Below are the code and all the weights of a small trained network. Each question names an input and a class and asks about switching units off, where a switched-off unit gives its printed mean instead of its output.

import numpy as np


def w(rows, s, z=0):
    codes = np.array(rows[::2]) - 128.0
    scale = np.full(codes.shape[1], s)
    scale[-1] = z or s
    return codes * scale


def norm(h):
    return h / np.sqrt((h * h).mean(-1, keepdims=True) + 1e-5)


def f(y):
    return y / 2 * (1 + np.tanh(0.7978845608 * (y + 0.044715 * y**3)))


def log_softmax(a):
    a = a - a.max(-1, keepdims=True)
    return a - np.log(np.exp(a).sum(-1, keepdims=True))


def net(x, mask):
    res = np.array(x, float).reshape(1, 4) / 4 @ E
    u = 0
    for l in range(4):
        y = f(norm(res) @ A[l][:, :-1].T + A[l][:, -1])
        res = res + np.where(mask[u : u + 4], y, B[l][:, -1]) @ B[l][:, :-1]
        u += 4
    return log_softmax(norm(res)[-1] @ U[:, :-1].T + U[:, -1])


A, B = {}, {}
E = w([
[152,54,140,128,138,156],'x0',
[134,155,126,73,2,137],'x1',
[88,150,138,187,63,158],'x2',
[71,119,130,106,107,108],'x3',
],0.009)
A[0] = w([
[163,134,153,102,159,102,161],'L0N1',
[163,99,167,173,197,111,32],'L0N2',
[188,117,135,139,57,177,71],'L0N3',
[246,95,125,255,119,167,12],'L0N4',
],0.0067,0.0011)
B[0] = w([
[108,134,91,132,109,117,184],'L0N1',
[168,125,63,177,199,130,242],'L0N2',
[133,145,221,76,157,111,206],'L0N3',
[173,166,255,108,168,180,253],'L0N4',
],0.0096,0.0023)
A[1] = w([
[109,85,183,110,88,83,213],'L1N1',
[130,86,82,171,232,132,39],'L1N2',
[206,114,112,52,59,121,3],'L1N3',
[248,90,160,2,78,99,79],'L1N4',
],0.007,0.0034)
B[1] = w([
[33,163,47,187,94,81,193],'L1N1',
[119,46,163,192,102,91,218],'L1N2',
[145,57,203,255,147,149,166],'L1N3',
[200,108,132,226,92,73,253],'L1N4',
],0.0087,0.0045)
A[2] = w([
[139,1,83,130,210,67,88],'L2N1',
[78,130,80,101,73,164,83],'L2N2',
[87,155,196,150,90,153,7],'L2N3',
[50,135,170,70,161,227,54],'L2N4',
],0.0091,0.0018)
B[2] = w([
[124,157,71,225,40,1,254],'L2N1',
[147,131,140,70,177,209,145],'L2N2',
[129,84,84,102,173,56,154],'L2N3',
[121,102,109,189,78,45,128],'L2N4',
],0.0081,0.0074)
A[3] = w([
[48,204,169,75,148,136,47],'L3N1',
[77,230,52,70,62,59,251],'L3N2',
[101,73,182,238,96,34,193],'L3N3',
[175,107,164,2,4,114,99],'L3N4',
],0.0073,0.0014)
B[3] = w([
[43,8,94,123,77,83,140],'L3N1',
[35,57,104,140,196,168,194],'L3N2',
[142,183,105,121,128,12,255],'L3N3',
[254,194,95,170,220,32,149],'L3N4',
],0.0078,0.011)
U = w([
[172,175,101,184,138,3,176],'0',
[18,95,49,89,132,120,162],'1',
[197,153,176,95,176,218,148],'2',
[161,108,84,66,73,192,3],'3',
],0.012,0.0056)

Each question gives the input, the list of numbers given to net, and the class t.
The units are the neurons (one row each of A and B). Each row of codes is followed by its name. A weight is (code - 128) times the scale printed after its matrix; where a second scale follows, it is the last column's (A, B and U).
mask holds one flag per neuron, layer by layer. A switched-off neuron (its flag False) gives its mean, the last column of its row in B, instead of its output. The means were averaged over made-up inputs and are rounded, as every weight is.
A unit's drop is (log p(t) with every unit on - log p(t) with that unit switched off) / (log p(t) with every unit on - log p(t) with every unit switched off).
The circuit of an input: a set's keep is (log p(t) with only the set's units on - log p(t) with every unit switched off) / (log p(t) with every unit on - log p(t) with every unit switched off). Starting from the 12 units with the biggest drops (on a tie, the unit counted first), units are removed one at a time, each time the one whose removal leaves the highest keep (on an exact tie, the one counted first), for as long as the keep stays at least 0.8.
units of the circuit, in order: the units of the circuit, biggest drop first
top k neurons: the k neurons with the biggest drops, biggest first
top k neurons in layer l: the k neurons of layer l with the biggest drops, biggest first
drop of u: that unit's drop, to one decimal
input [-4,-3,5,-7], class 2: units of the circuit, in order -> (L2N1 L3N3 L0N4)
input [-8,4,-8,6], class 1: units of the circuit, in order -> (L3N2 L2N1)
input [5,0,-1,5], class 1: top neuron in layer 0 -> (L0N4)
input [8,3,2,-7], class 2: units of the circuit, in order -> (L0N4 L2N1)
input [0,1,3,-8], class 2: units of the circuit, in order -> (L2N1 L0N4)
input [1,2,-4,-8], class 2: units of the circuit, in order -> (L0N4 L2N1 L3N3)
input [4,-1,-3,8], class 1: units of the circuit, in order -> (L1N4 L0N4 L3N4)
input [-1,6,2,7], class 1: units of the circuit, in order -> (L3N2 L2N1)
input [-2,7,4,2], class 1: top 3 neurons in layer 1 -> (L1N1 L1N2 L1N4)
input [-1,7,8,4], class 1: top 2 neurons in layer 3 -> (L3N2 L3N3)
input [4,-7,5,-7], class 2: drop of L0N4 -> 1.3
input [-2,-3,8,5], class 1: drop of L1N4 -> 0.1
input [5,-5,7,-3], class 2: drop of L1N2 -> 0.0
input [1,2,3,2], class 1: top neuron -> (L1N1)
